Here is a tiny trained network, its code and every weight. The questions are about switching its units off for an input and a class, where a switched-off unit gives its printed mean instead of its output.

import numpy as np


def w(rows, s, z=0):
    codes = np.array(rows[::2]) - 128.0
    scale = np.full(codes.shape[1], s)
    scale[-1] = z or s
    return codes * scale


def norm(h):
    return h / np.sqrt((h * h).mean(-1, keepdims=True) + 1e-5)


def f(y):
    return y / 2 * (1 + np.tanh(0.7978845608 * (y + 0.044715 * y**3)))


def log_softmax(a):
    a = a - a.max(-1, keepdims=True)
    return a - np.log(np.exp(a).sum(-1, keepdims=True))


def net(x, mask):
    res = np.array(x, float).reshape(1, 7) / 4 @ E
    u = 0
    for l in range(2):
        y = f(norm(res) @ A[l][:, :-1].T + A[l][:, -1])
        res = res + np.where(mask[u : u + 6], y, B[l][:, -1]) @ B[l][:, :-1]
        u += 6
    return log_softmax(norm(res)[-1] @ U[:, :-1].T + U[:, -1])


A, B = {}, {}
E = w([
[254,210,45,139,100],'x0',
[115,136,115,124,122],'x1',
[216,28,175,151,142],'x2',
[109,87,150,60,217],'x3',
[112,130,183,32,221],'x4',
[85,127,150,181,123],'x5',
[115,126,128,40,96],'x6',
],0.0085)
A[0] = w([
[69,46,115,236,112,197],'0.n1',
[26,66,149,169,109,156],'0.n2',
[77,119,255,131,36,115],'0.n3',
[71,126,73,102,216,147],'0.n4',
[70,124,104,113,92,2],'0.n5',
[65,125,213,78,245,136],'0.n6',
],0.0094,0.0054)
B[0] = w([
[227,212,106,65,163,236],'0.n1',
[128,84,118,46,236,218],'0.n2',
[113,238,45,34,99,187],'0.n3',
[91,187,254,134,207,183],'0.n4',
[158,243,70,162,149,117],'0.n5',
[83,10,155,248,128,253],'0.n6',
],0.0087,0.0062)
A[1] = w([
[184,183,255,70,138,149],'1.n1',
[194,160,186,132,204,101],'1.n2',
[178,161,204,65,126,254],'1.n3',
[215,137,133,236,92,115],'1.n4',
[82,38,133,116,110,150],'1.n5',
[54,88,175,167,40,13],'1.n6',
],0.0084,0.0024)
B[1] = w([
[24,51,14,120,175,208],'1.n1',
[74,160,14,140,203,222],'1.n2',
[68,205,1,53,89,242],'1.n3',
[170,163,83,169,119,254],'1.n4',
[122,17,190,8,151,178],'1.n5',
[207,172,137,50,166,119],'1.n6',
],0.008,0.0037)
U = w([
[119,213,47,51,141,22],'0',
[89,148,100,54,254,17],'1',
[127,146,166,150,116,250],'2',
],0.0082,0.0016)

Each question gives the input, the list of numbers given to net, and the class t.
The units are the neurons (one row each of A and B). Each row of codes is followed by its name. A weight is (code - 128) times the scale printed after its matrix; where a second scale follows, it is the last column's (A, B and U).
mask holds one flag per neuron, layer by layer. A switched-off neuron (its flag False) gives its mean, the last column of its row in B, instead of its output. The means were averaged over made-up inputs and are rounded, as every weight is.
A unit's drop is (log p(t) with every unit on - log p(t) with that unit switched off) / (log p(t) with every unit on - log p(t) with every unit switched off).
The circuit of an input: a set's keep is (log p(t) with only the set's units on - log p(t) with every unit switched off) / (log p(t) with every unit on - log p(t) with every unit switched off). Starting from all 12 units, units are removed one at a time, each time the one whose removal leaves the highest keep (on an exact tie, the one counted first), for as long as the keep stays at least 0.8.
units of the circuit, in order: the units of the circuit, biggest drop first
most important unit: the unit with the biggest drop
top k neurons: the k neurons with the biggest drops, biggest first
top k neurons in layer l: the k neurons of layer l with the biggest drops, biggest first
drop when u is switched off: that unit's drop, to one decimal
input [-1,0,4,4,4,-2,7], class 2: units of the circuit, in order => 0.n6; 0.n1; 0.n2
input [-3,3,3,-3,-1,-1,3], class 0: most important unit => 0.n3
input [-5,1,-1,0,-6,5,-2], class 0: top 4 neurons in layer 0 => 0.n1; 0.n3; 0.n6; 0.n4
input [-3,0,-8,1,7,-4,-6], class 2: top 2 neurons => 0.n6; 0.n1
input [-7,8,5,-1,-7,2,-1], class 0: top 2 neurons in layer 0 => 0.n1; 0.n3
input [3,3,7,-2,3,7,2], class 0: units of the circuit, in order => 0.n6; 1.n3
input [-3,-5,-6,3,5,3,5], class 2: units of the circuit, in order => 0.n6; 0.n1
input [1,-8,-3,-2,-6,-8,-3], class 2: units of the circuit, in order => 0.n3; 1.n3
input [0,8,-5,1,5,6,-7], class 2: units of the circuit, in order => 0.n6; 1.n3
input [-6,4,8,-1,-2,-4,0], class 0: units of the circuit, in order => 0.n1; 0.n3; 1.n3
input [-6,-3,6,0,-7,7,-3], class 0: units of the circuit, in order => 0.n1; 0.n3
input [-8,5,4,-4,-8,5,-7], class 0: top 4 neurons in layer 0 => 0.n1; 0.n6; 0.n3; 0.n4
input [-8,-3,6,-2,-5,-1,2], class 0: top 2 neurons => 0.n1; 0.n3
input [-8,-3,-3,6,6,-3,-6], class 2: units of the circuit, in order => 0.n6
input [-1,1,2,7,1,-4,-2], class 2: drop when 0.n6 is switched off => 0.7
input [-3,-4,8,4,7,-4,-3], class 2: drop when 0.n1 is switched off => 0.2
input [-3,6,-7,8,6,1,-5], class 2: drop when 0.n6 is switched off => 0.6
